Here is a tiny trained network, its code and every weight. The questions are about switching its units off for an input and a target symbol, where a switched-off unit gives its printed mean instead of its output.

import numpy as np


def w(rows, s, z=0):
    codes = np.array(rows[::2]) - 128.0
    scale = np.full(codes.shape[1], s)
    scale[-1] = z or s
    return codes * scale


def f(y):
    return np.maximum(y, 0)


def softmax(a):
    e = np.exp(a - a.max(-1, keepdims=True))
    return e / e.sum(-1, keepdims=True)


def log_softmax(a):
    a = a - a.max(-1, keepdims=True)
    return a - np.log(np.exp(a).sum(-1, keepdims=True))


def net(x, mask):
    ids = ['ΓΘΛΠΨαδεζμσφ'.index(c) for c in x.split()]
    T = len(ids)
    res = E[ids] + P[:T]
    u = 0
    for l in range(2):
        r = res
        for j in range(3):
            rows = slice(2 * j, 2 * j + 2)
            q, k, v = (r @ M[l][rows].T for M in (Q, K, V))
            z = softmax(np.where(np.tri(T) > 0, q @ k.T / 2**0.5, -1e9)) @ v
            o = O[l][rows]
            res = res + np.where(mask[u + j], z, o[:, -1]) @ o[:, :-1]
        u += 3
        y = f(res @ A[l][:, :-1].T + A[l][:, -1])
        res = res + np.where(mask[u : u + 4], y, B[l][:, -1]) @ B[l][:, :-1]
        u += 4
    return log_softmax(res[-1] @ U[:, :-1].T + U[:, -1])


Q, K, V, O, A, B = {}, {}, {}, {}, {}, {}
E = w([
[93,115,124,142,192],'Γ',
[106,160,168,164,69],'Θ',
[148,151,16,124,180],'Λ',
[166,149,85,62,254],'Π',
[115,177,23,201,92],'Ψ',
[119,155,102,166,19],'α',
[165,174,206,78,91],'δ',
[140,154,131,91,142],'ε',
[132,145,96,121,113],'ζ',
[112,188,203,133,230],'μ',
[170,139,73,74,91],'σ',
[74,165,102,219,164],'φ',
],0.0078)
P = w([
[22,88,119,98,115],'0',
[186,172,125,173,136],'1',
[139,196,120,120,132],'2',
[1,215,94,43,120],'3',
[213,146,132,237,172],'4',
[146,197,122,153,144],'5',
[20,218,98,50,154],'6',
[215,162,125,248,179],'7',
],0.0075)
Q[0] = w([
[59,137,141,103,80],'0.h1',
[85,112,147,70,72],'0.h1',
[128,68,156,86,64],'0.h2',
[87,191,73,153,160],'0.h2',
[235,95,149,213,124],'0.h3',
[254,101,168,193,152],'0.h3',
],0.0078)
K[0] = w([
[62,118,134,103,94],'0.h1',
[73,117,156,67,86],'0.h1',
[156,96,179,125,57],'0.h2',
[83,120,107,146,200],'0.h2',
[230,106,126,255,155],'0.h3',
[223,102,150,230,187],'0.h3',
],0.0089)
V[0] = w([
[99,163,133,198,126],'0.h1',
[95,121,158,102,110],'0.h1',
[170,184,138,93,119],'0.h2',
[116,217,90,157,186],'0.h2',
[115,110,137,85,169],'0.h3',
[245,125,155,193,160],'0.h3',
],0.012)
O[0] = w([
[83,166,140,219,131,215],'0.h1',
[79,115,158,91,104,135],'0.h1',
[210,192,153,76,114,160],'0.h2',
[118,254,107,150,168,253],'0.h2',
[90,119,142,18,204,90],'0.h3',
[244,107,152,203,150,78],'0.h3',
],0.0079,0.0044)
A[0] = w([
[128,100,1,114,166,253],'0.n1',
[160,146,101,206,161,164],'0.n2',
[148,196,127,184,180,162],'0.n3',
[198,186,138,77,117,195],'0.n4',
],0.0066,0.0019)
B[0] = w([
[81,119,26,142,171,155],'0.n1',
[214,170,126,118,140,231],'0.n2',
[191,192,132,112,136,255],'0.n3',
[47,159,157,253,174,182],'0.n4',
],0.0068,0.0077)
Q[1] = w([
[119,157,132,117,123],'1.h1',
[255,165,149,236,131],'1.h1',
[248,167,164,219,137],'1.h2',
[83,208,129,108,112],'1.h2',
[134,78,125,109,132],'1.h3',
[34,129,104,95,136],'1.h3',
],0.0097)
K[1] = w([
[102,114,102,134,144],'1.h1',
[127,231,124,117,160],'1.h1',
[121,254,103,125,158],'1.h2',
[21,28,141,57,78],'1.h2',
[178,114,169,124,155],'1.h3',
[119,32,148,111,118],'1.h3',
],0.0099)
V[1] = w([
[107,123,117,186,143],'1.h1',
[170,136,132,94,116],'1.h1',
[128,115,105,114,250],'1.h2',
[129,140,246,98,168],'1.h2',
[103,142,158,173,129],'1.h3',
[101,138,155,166,133],'1.h3',
],0.013)
O[1] = w([
[90,81,109,185,136,251],'1.h1',
[164,170,114,87,83,75],'1.h1',
[113,5,118,116,196,208],'1.h2',
[48,114,235,118,150,46],'1.h2',
[102,118,144,173,126,254],'1.h3',
[97,114,138,187,129,243],'1.h3',
],0.016,0.0035)
A[1] = w([
[247,123,54,118,70,25],'1.n1',
[27,100,161,155,133,252],'1.n2',
[182,234,134,119,108,195],'1.n3',
[215,254,83,83,67,76],'1.n4',
],0.0066,0.0037)
B[1] = w([
[220,203,216,56,180,204],'1.n1',
[126,177,185,90,204,222],'1.n2',
[98,66,114,121,59,245],'1.n3',
[125,2,219,103,69,250],'1.n4',
],0.0084,0.013)
U = w([
[91,102,101,168,139,111],'Γ',
[86,70,128,177,81,121],'Θ',
[162,209,109,68,169,180],'Λ',
[119,49,125,144,144,90],'Π',
[171,124,142,80,129,142],'Ψ',
[118,108,173,81,104,26],'α',
[109,255,145,145,115,111],'δ',
[123,145,97,115,130,255],'ε',
[136,110,97,111,127,212],'ζ',
[118,126,179,136,166,55],'μ',
[133,86,127,89,138,132],'σ',
[144,181,75,197,124,131],'φ',
],0.009,0.0058)

Each question gives the input, a string of symbols that net reads in full, and the target symbol t.
The units are the heads (2 rows each of Q, K, V and O) and the neurons (one row each of A and B). Each row of codes is followed by its name. A weight is (code - 128) times the scale printed after its matrix; where a second scale follows, it is the last column's (O, A, B and U).
mask holds one flag per unit, layer by layer, with each layer's heads first. A switched-off unit (its flag False) gives its mean, the last column of its rows in O or B, instead of its output. The means were averaged over made-up inputs and are rounded, as every weight is.
A unit's drop is (log p(t) with every unit on - log p(t) with that unit switched off) / (log p(t) with every unit on - log p(t) with every unit switched off).
The circuit of an input: a set's keep is (log p(t) with only the set's units on - log p(t) with every unit switched off) / (log p(t) with every unit on - log p(t) with every unit switched off). Starting from the 12 units with the biggest drops (on a tie, the unit counted first), units are removed one at a time, each time the one whose removal leaves the highest keep (on an exact tie, the one counted first), for as long as the keep stays at least 0.8.
units of the circuit, in order: the units of the circuit, biggest drop first
unit that matters most: the unit with the biggest drop
top k neurons: the k neurons with the biggest drops, biggest first
k most important neurons of layer l: the k neurons of layer l with the biggest drops, biggest first
heads that matter: for each layer, one digit per head in row order, 1 if its drop is at least 0.15 and else 0, layers parted by /
input Ψ Θ σ, target Ψ: heads that matter	001 / 010
input Ψ φ δ, target Ψ: units of the circuit, in order	1.h2; 1.n1; 0.h3; 1.n4
input Γ Γ Θ Θ μ Λ, target Θ: 2 most important neurons of layer 1	1.n4; 1.n3
input Ψ σ μ δ Π, target Π: units of the circuit, in order	1.h2; 0.h3; 0.n2; 0.h1
input Θ Π Γ δ μ, target μ: heads that matter	001 / 010
input Π ε Ψ Ψ Θ ζ δ, target σ: units of the circuit, in order	0.h3; 1.h2; 1.h3; 0.h1
input δ Θ Θ ε Ψ δ Θ, target α: heads that matter	111 / 111
input Π Λ μ, target Π: units of the circuit, in order	1.h2; 0.h3
input Ψ μ Θ μ Π Θ, target μ: units of the circuit, in order	1.h2; 0.h3; 1.n2
input σ σ Ψ μ μ Θ Λ δ, target Λ: top 4 neurons	0.n1; 1.n1; 1.n4; 0.n3
input Ψ Λ Γ ε φ ε Ψ, target φ: heads that matter	011 / 110
input Θ δ μ Θ Π Θ Θ Ψ, target Ψ: 2 most important neurons of layer 0	0.n2; 0.n3
input Θ ζ δ Γ Θ σ Θ, target δ: heads that matter	001 / 110
input Θ Λ ε δ α, target Λ: unit that matters most	1.n1
input α Θ φ Θ Λ, target Λ: heads that matter	001 / 010
input φ Θ δ Θ σ φ, target Θ: unit that matters most	1.h2
input δ δ α Θ ε σ μ φ, target φ: top 2 neurons	0.n2; 0.n3
input δ Γ μ, target δ: heads that matter	000 / 010
input ε ε Θ Ψ ε Λ δ μ, target μ: top 3 neurons	0.n3; 0.n2; 0.n4
input Π μ Θ δ, target σ: units of the circuit, in order	1.h2; 0.h3; 1.h3; 0.h1
input Θ Θ μ, target Θ: top 3 neurons	1.n4; 1.n3; 1.n1
input Θ ε μ δ Π Γ δ δ, target Π: unit that matters most	0.h3
input Ψ Π δ α ε, target Π: top 3 neurons	0.n4; 0.n1; 1.n1
input μ μ Θ Θ Ψ Π μ δ, target μ: heads that matter	010 / 010
input μ δ δ Ψ, target μ: heads that matter	001 / 010
